Below is a small trained network, with its code and all its weights. Each question gives an input and a class and asks what happens when units are switched off, that is, made to give their printed mean instead of their output.

import numpy as np


def w(rows, s, z=0):
    codes = np.array(rows[::2]) - 128.0
    scale = np.full(codes.shape[1], s)
    scale[-1] = z or s
    return codes * scale


def f(y):
    return y / 2 * (1 + np.tanh(0.7978845608 * (y + 0.044715 * y**3)))


def log_softmax(a):
    a = a - a.max(-1, keepdims=True)
    return a - np.log(np.exp(a).sum(-1, keepdims=True))


def net(x, mask):
    res = np.array(x, float).reshape(1, 6) / 4 @ E
    y = f(res @ A[0][:, :-1].T + A[0][:, -1])
    res = res + np.where(mask, y, B[0][:, -1]) @ B[0][:, :-1]
    return log_softmax(res[-1] @ U[:, :-1].T + U[:, -1])


A, B = {}, {}
E = w([
[53,77,191,227],'x0',
[43,221,110,116],'x1',
[146,160,255,67],'x2',
[128,129,127,126],'x3',
[127,129,130,127],'x4',
[197,202,141,219],'x5',
],0.0073)
A[0] = w([
[126,130,217,76,119],'N0',
[188,48,135,124,86],'N1',
[91,105,163,176,85],'N2',
[104,95,27,134,126],'N3',
[114,102,66,159,75],'N4',
[63,219,124,111,65],'N5',
[2,255,105,109,107],'N6',
[76,48,121,52,114],'N7',
[220,115,86,60,100],'N8',
[207,184,134,200,133],'N9',
[129,176,223,118,150],'N10',
[186,55,128,121,121],'N11',
[98,69,181,202,116],'N12',
[224,63,145,147,107],'N13',
[213,45,152,155,114],'N14',
[121,120,41,173,117],'N15',
[67,87,185,188,101],'N16',
[96,81,89,93,84],'N17',
[73,34,64,40,89],'N18',
[205,72,148,136,109],'N19',
[131,117,49,173,119],'N20',
[75,78,161,206,54],'N21',
[211,138,85,49,87],'N22',
[110,123,221,52,113],'N23',
[78,119,55,193,253],'N24',
[127,159,202,93,122],'N25',
[94,28,135,7,107],'N26',
[199,168,82,79,77],'N27',
[181,151,84,48,101],'N28',
[18,85,123,52,131],'N29',
[194,31,154,93,106],'N30',
[134,66,136,142,99],'N31',
[111,126,38,159,93],'N32',
[81,197,132,113,94],'N33',
[185,177,69,68,67],'N34',
[171,178,220,107,117],'N35',
],0.0085,0.0052)
B[0] = w([
[156,72,114,146,175],'N0',
[88,121,79,135,153],'N1',
[94,146,169,96,148],'N2',
[183,68,165,117,191],'N3',
[140,59,183,117,145],'N4',
[83,96,72,169,165],'N5',
[75,89,2,151,231],'N6',
[156,230,171,219,185],'N7',
[77,130,138,96,178],'N8',
[162,245,211,216,201],'N9',
[185,55,102,116,194],'N10',
[100,132,72,122,159],'N11',
[63,178,157,76,189],'N12',
[94,134,63,146,171],'N13',
[87,128,54,139,178],'N14',
[182,64,183,110,181],'N15',
[44,151,205,15,185],'N16',
[142,126,147,143,144],'N17',
[164,155,170,172,198],'N18',
[91,126,64,155,158],'N19',
[150,67,174,102,175],'N20',
[95,141,177,95,170],'N21',
[51,135,177,112,180],'N22',
[197,54,131,115,182],'N23',
[198,133,123,78,254],'N24',
[174,39,116,137,167],'N25',
[160,185,151,185,205],'N26',
[59,114,228,123,172],'N27',
[65,174,191,85,178],'N28',
[168,176,142,180,202],'N29',
[98,127,35,153,176],'N30',
[104,134,121,120,141],'N31',
[156,44,154,123,171],'N32',
[98,89,69,184,153],'N33',
[42,110,216,126,177],'N34',
[174,75,141,122,188],'N35',
],0.0076,0.0067)
U = w([
[2,136,221,22,105],'0',
[138,133,129,102,249],'1',
[159,179,188,250,84],'2',
[183,10,151,78,80],'3',
[34,99,24,146,97],'4',
],0.0095,0.013)

Each question gives the input, the list of numbers given to net, and the class t.
The units are the neurons (one row each of A and B). Each row of codes is followed by its name. A weight is (code - 128) times the scale printed after its matrix; where a second scale follows, it is the last column's (A, B and U).
mask holds one flag per neuron, in row order. A switched-off neuron (its flag False) gives its mean, the last column of its row in B, instead of its output. The means were averaged over made-up inputs and are rounded, as every weight is.
A unit's drop is (log p(t) with every unit on - log p(t) with that unit switched off) / (log p(t) with every unit on - log p(t) with every unit switched off).
The circuit of an input: a set's keep is (log p(t) with only the set's units on - log p(t) with every unit switched off) / (log p(t) with every unit on - log p(t) with every unit switched off). Starting from the 12 units with the biggest drops (on a tie, the unit counted first), units are removed one at a time, each time the one whose removal leaves the highest keep (on an exact tie, the one counted first), for as long as the keep stays at least 0.8.
units of the circuit, in order: the units of the circuit, biggest drop first
most important unit: the unit with the biggest drop
top k neurons: the k neurons with the biggest drops, biggest first
drop of u: that unit's drop, to one decimal
input [-3,4,7,-1,3,-4], class 3: units of the circuit, in order	(N23, N25)
input [5,2,-8,-2,1,-8], class 2: units of the circuit, in order	(N7, N18)
input [3,-6,7,-5,3,-7], class 2: units of the circuit, in order	(N7, N26)
input [7,-8,-5,0,1,-1], class 4: top 4 neurons	(N14, N30, N13, N19)
input [-5,8,0,-5,6,4], class 4: units of the circuit, in order	(N6)
input [8,6,-4,4,2,7], class 0: units of the circuit, in order	(N16, N12)
input [3,-6,-1,-7,-5,5], class 4: units of the circuit, in order	(N14, N13, N19)
input [8,-4,1,-8,-1,7], class 0: units of the circuit, in order	(N16, N12)
input [3,8,-5,-2,-4,-8], class 2: top 3 neurons	(N29, N7, N18)
input [-5,2,8,7,-7,-5], class 3: top 2 neurons	(N23, N25)
input [-5,7,-4,7,1,0], class 4: top 2 neurons	(N6, N5)
input [7,-7,3,-4,1,1], class 0: top 2 neurons	(N16, N12)
input [7,4,-7,-2,4,-8], class 2: top 2 neurons	(N29, N7)
input [8,7,-7,-7,0,-2], class 0: units of the circuit, in order	(N16)
input [-4,-1,-7,2,-6,-8], class 2: top 4 neurons	(N7, N18, N26, N29)
input [2,5,-3,-8,2,-6], class 2: top 2 neurons	(N29, N7)
input [7,6,3,6,-3,4], class 0: drop of N27	-0.1
input [-3,-4,-8,-2,-3,4], class 3: drop of N20	0.1
input [5,1,0,6,5,-7], class 2: drop of N18	0.1
input [5,2,8,-6,5,5], class 3: most important unit	N10
